Below are the code and all the weights of a small trained network. Each question names an input and a class and asks about switching units off, where a switched-off unit gives its printed mean instead of its output.

import numpy as np


def w(rows, s, z=0):
    codes = np.array(rows[::2]) - 128.0
    scale = np.full(codes.shape[1], s)
    scale[-1] = z or s
    return codes * scale


def f(y):
    return np.maximum(y, 0)


def log_softmax(a):
    a = a - a.max(-1, keepdims=True)
    return a - np.log(np.exp(a).sum(-1, keepdims=True))


def net(x, mask):
    res = np.array(x, float).reshape(1, 5) / 4 @ E
    y = f(res @ A[0][:, :-1].T + A[0][:, -1])
    res = res + np.where(mask, y, B[0][:, -1]) @ B[0][:, :-1]
    return log_softmax(res[-1] @ U[:, :-1].T + U[:, -1])


A, B = {}, {}
E = w([
[250,138,50,110,130,110,102,65],'x0',
[166,130,109,194,221,245,133,172],'x1',
[80,32,96,204,114,129,116,116],'x2',
[111,179,158,238,169,131,100,151],'x3',
[90,170,92,152,180,84,182,80],'x4',
],0.012)
A[0] = w([
[162,132,175,22,60,189,152,70,118],'n1',
[159,105,157,33,32,147,91,167,109],'n2',
[224,113,112,221,81,43,31,80,132],'n3',
[130,36,205,101,53,154,111,158,106],'n4',
[206,123,142,55,130,150,46,93,143],'n5',
[226,70,161,20,149,172,167,44,161],'n6',
[91,51,161,65,127,162,144,200,54],'n7',
[150,86,222,149,155,88,44,200,171],'n8',
[150,197,161,2,147,166,222,142,132],'n9',
[123,106,56,78,213,142,215,29,253],'n10',
[107,76,150,167,134,78,79,150,145],'n11',
],0.0085,0.0037)
B[0] = w([
[89,43,102,88,88,86,191,147,239],'n1',
[35,26,88,86,88,164,130,143,245],'n2',
[64,81,244,121,137,64,79,12,236],'n3',
[42,60,81,67,102,235,94,73,217],'n4',
[99,76,213,132,127,57,175,137,228],'n5',
[159,74,112,211,78,98,138,109,255],'n6',
[69,137,122,5,43,175,134,92,192],'n7',
[49,187,125,102,140,84,135,105,194],'n8',
[139,88,201,197,149,1,206,202,241],'n9',
[188,117,100,183,226,121,129,154,241],'n10',
[47,162,171,86,150,149,118,45,180],'n11',
],0.0086,0.011)
U = w([
[92,254,229,134,136,83,134,111,233],'0',
[82,54,142,113,109,127,86,81,97],'1',
[217,152,50,225,223,220,67,130,203],'2',
[79,168,44,51,44,238,117,124,3],'3',
[149,134,116,145,114,88,169,174,48],'4',
],0.0092,0.0045)

Each question gives the input, the list of numbers given to net, and the class t.
The units are the neurons (one row each of A and B). Each row of codes is followed by its name. A weight is (code - 128) times the scale printed after its matrix; where a second scale follows, it is the last column's (A, B and U).
mask holds one flag per neuron, in row order. A switched-off neuron (its flag False) gives its mean, the last column of its row in B, instead of its output. The means were averaged over made-up inputs and are rounded, as every weight is.
A unit's drop is (log p(t) with every unit on - log p(t) with that unit switched off) / (log p(t) with every unit on - log p(t) with every unit switched off).
The circuit of an input: a set's keep is (log p(t) with only the set's units on - log p(t) with every unit switched off) / (log p(t) with every unit on - log p(t) with every unit switched off). Starting from all 11 units, units are removed one at a time, each time the one whose removal leaves the highest keep (on an exact tie, the one counted first), for as long as the keep stays at least 0.8.
units of the circuit, in order: the units of the circuit, biggest drop first
most important unit: the unit with the biggest drop
top k neurons: the k neurons with the biggest drops, biggest first
drop of u: that unit's drop, to one decimal
input [0,-4,-7,3,-2], class 4: units of the circuit, in order => n3; n9
input [8,3,-1,4,8], class 2: most important unit => n10
input [-8,6,3,-8,4], class 3: units of the circuit, in order => n7; n3
input [-2,-3,-3,-2,8], class 4: top 4 neurons => n3; n10; n11; n8
input [-5,7,-3,-2,-3], class 3: units of the circuit, in order => n7; n3
input [3,7,-1,-3,-4], class 4: top 3 neurons => n5; n3; n4
input [5,3,-3,7,1], class 0: top 2 neurons => n3; n10
input [7,0,-6,2,-1], class 4: top 3 neurons => n4; n9; n6
input [1,-6,8,5,3], class 0: top 2 neurons => n2; n4
input [7,-7,-2,8,-2], class 0: units of the circuit, in order => n4; n2
input [0,6,-3,-1,-2], class 2: top 2 neurons => n3; n1
input [1,7,-6,-3,-6], class 4: top 2 neurons => n9; n3
input [-1,1,-2,8,6], class 2: top 3 neurons => n3; n5; n9
input [-3,-8,1,-4,8], class 4: most important unit => n3
input [-4,-4,4,0,5], class 0: top 4 neurons => n2; n4; n1; n6
input [0,-1,3,7,0], class 0: drop of n2 => 0.1
input [-8,8,5,0,3], class 3: drop of n7 => 0.2
input [-1,-3,-3,5,-1], class 0: drop of n6 => 0.0
input [0,-3,3,-7,-5], class 3: drop of n4 => 0.4
input [7,6,-2,-5,6], class 2: most important unit => n10
